Here is a tiny trained network, its code and every weight. The questions are about switching its units off for an input and a class, where a switched-off unit gives its printed mean instead of its output.

import numpy as np


def w(rows, s, z=0):
    codes = np.array(rows[::2]) - 128.0
    scale = np.full(codes.shape[1], s)
    scale[-1] = z or s
    return codes * scale


def f(y):
    return np.maximum(y, 0)


def log_softmax(a):
    a = a - a.max(-1, keepdims=True)
    return a - np.log(np.exp(a).sum(-1, keepdims=True))


def net(x, mask):
    res = np.array(x, float).reshape(1, 5) / 4 @ E
    y = f(res @ A[0][:, :-1].T + A[0][:, -1])
    res = res + np.where(mask, y, B[0][:, -1]) @ B[0][:, :-1]
    return log_softmax(res[-1] @ U[:, :-1].T + U[:, -1])


A, B = {}, {}
E = w([
[101,122,108,70,161,193,179,84,127,116,110,137],'x0',
[170,169,95,183,108,174,137,96,118,100,247,176],'x1',
[159,117,176,180,177,93,171,79,118,154,131,97],'x2',
[160,119,207,114,118,199,112,103,219,151,126,139],'x3',
[119,89,106,174,130,154,145,150,186,108,95,91],'x4',
],0.014)
A[0] = w([
[126,197,78,108,94,106,79,115,82,92,196,207,189],'n0',
[177,167,109,175,143,92,193,109,61,131,184,119,180],'n1',
[177,155,139,134,92,216,93,91,178,142,185,163,82],'n2',
[139,195,168,150,149,79,149,76,42,141,176,135,146],'n3',
[124,155,108,133,143,90,115,117,54,79,184,117,150],'n4',
[120,130,141,111,88,59,69,196,100,133,120,109,74],'n5',
[132,254,70,100,78,140,112,139,66,71,204,194,171],'n6',
[127,132,208,65,155,122,140,99,119,208,91,125,184],'n7',
[214,131,184,202,138,56,109,125,162,145,167,126,53],'n8',
[166,133,238,111,141,191,101,75,165,96,121,139,238],'n9',
[81,69,121,161,115,28,115,144,117,116,84,48,251],'n10',
[99,116,119,104,162,43,141,143,54,154,84,68,236],'n11',
[179,185,198,88,113,211,173,45,123,162,158,221,95],'n12',
[181,174,141,154,110,124,125,93,123,97,179,178,180],'n13',
[5,111,69,63,139,185,149,129,148,88,74,158,153],'n14',
[116,161,75,86,85,174,108,130,81,124,194,188,213],'n15',
],0.0085,0.0027)
B[0] = w([
[165,208,161,202,165,107,95,98,105,182,154,165,235],'n0',
[102,150,163,125,208,37,112,49,167,129,74,118,231],'n1',
[194,145,81,140,141,184,181,117,117,107,231,191,217],'n2',
[82,100,186,52,209,98,113,46,166,119,93,145,223],'n3',
[118,205,155,106,166,68,112,101,118,126,150,129,209],'n4',
[128,107,126,202,84,48,62,187,127,165,114,118,199],'n5',
[179,232,81,222,76,122,105,196,82,199,217,139,253],'n6',
[129,93,165,38,162,96,172,115,146,120,126,150,207],'n7',
[55,197,99,76,68,177,93,91,124,60,138,129,221],'n8',
[185,99,202,97,132,150,175,152,225,194,113,141,232],'n9',
[85,155,86,174,113,98,154,216,38,80,93,121,236],'n10',
[117,126,98,124,183,63,130,158,53,124,85,199,233],'n11',
[184,132,111,127,90,212,173,175,123,94,255,160,237],'n12',
[142,156,183,138,150,64,112,130,134,176,152,150,212],'n13',
[60,132,112,45,63,200,155,75,118,77,107,38,221],'n14',
[149,216,95,198,49,159,150,194,82,123,142,137,218],'n15',
],0.0083,0.014)
U = w([
[109,105,47,106,94,245,163,49,147,24,164,57,231],'0',
[102,166,154,33,80,171,99,115,187,117,122,93,36],'1',
[101,56,105,124,71,80,17,167,123,127,106,138,79],'2',
[61,114,78,43,192,69,157,91,74,68,60,141,129],'3',
[208,96,151,71,189,134,160,51,185,173,186,206,187],'4',
[122,170,147,171,179,45,33,39,108,161,133,147,190],'5',
[188,189,41,254,100,116,125,183,70,143,171,172,123],'6',
[184,37,168,139,164,95,142,134,200,249,85,52,5],'7',
],0.008,0.0017)

Each question gives the input, the list of numbers given to net, and the class t.
The units are the neurons (one row each of A and B). Each row of codes is followed by its name. A weight is (code - 128) times the scale printed after its matrix; where a second scale follows, it is the last column's (A, B and U).
mask holds one flag per neuron, in row order. A switched-off neuron (its flag False) gives its mean, the last column of its row in B, instead of its output. The means were averaged over made-up inputs and are rounded, as every weight is.
A unit's drop is (log p(t) with every unit on - log p(t) with that unit switched off) / (log p(t) with every unit on - log p(t) with every unit switched off).
The circuit of an input: a set's keep is (log p(t) with only the set's units on - log p(t) with every unit switched off) / (log p(t) with every unit on - log p(t) with every unit switched off). Starting from the 12 units with the biggest drops (on a tie, the unit counted first), units are removed one at a time, each time the one whose removal leaves the highest keep (on an exact tie, the one counted first), for as long as the keep stays at least 0.8.
circuit, biggest first: the units of the circuit, biggest drop first
top k neurons: the k neurons with the biggest drops, biggest first
drop when u is switched off: that unit's drop, to one decimal
input [-8,-3,3,-4,-2], class 3: circuit, biggest first : [n6; n0]
input [-3,1,-3,5,7], class 0: circuit, biggest first : [n13; n6]
input [4,-2,-7,-2,1], class 0: circuit, biggest first : [n14]
input [1,-7,0,8,1], class 7: circuit, biggest first : [n9; n2]
input [-6,-5,-4,-6,7], class 2: top 2 neurons : [n6; n5]
input [3,8,7,-2,5], class 5: top 2 neurons : [n1; n9]
input [-6,3,-1,-3,-5], class 5: top 3 neurons : [n3; n1; n12]
input [-4,-7,4,-4,7], class 3: top 2 neurons : [n6; n15]
input [-2,0,-7,7,-2], class 4: top 2 neurons : [n10; n9]
input [0,4,4,0,6], class 5: top 2 neurons : [n12; n14]
input [8,0,0,-7,4], class 3: top 2 neurons : [n12; n11]
input [-6,2,-1,5,2], class 4: top 2 neurons : [n6; n10]
input [-5,-1,-1,1,-5], class 5: top 2 neurons : [n12; n2]
input [-5,-1,-3,7,-8], class 4: circuit, biggest first : [n9]
input [-1,1,0,-3,-7], class 5: drop when n1 is switched off : 0.2
input [6,-1,-8,4,8], class 0: drop when n15 is switched off : 0.0
input [7,2,-3,-4,6], class 0: drop when n14 is switched off : 0.1
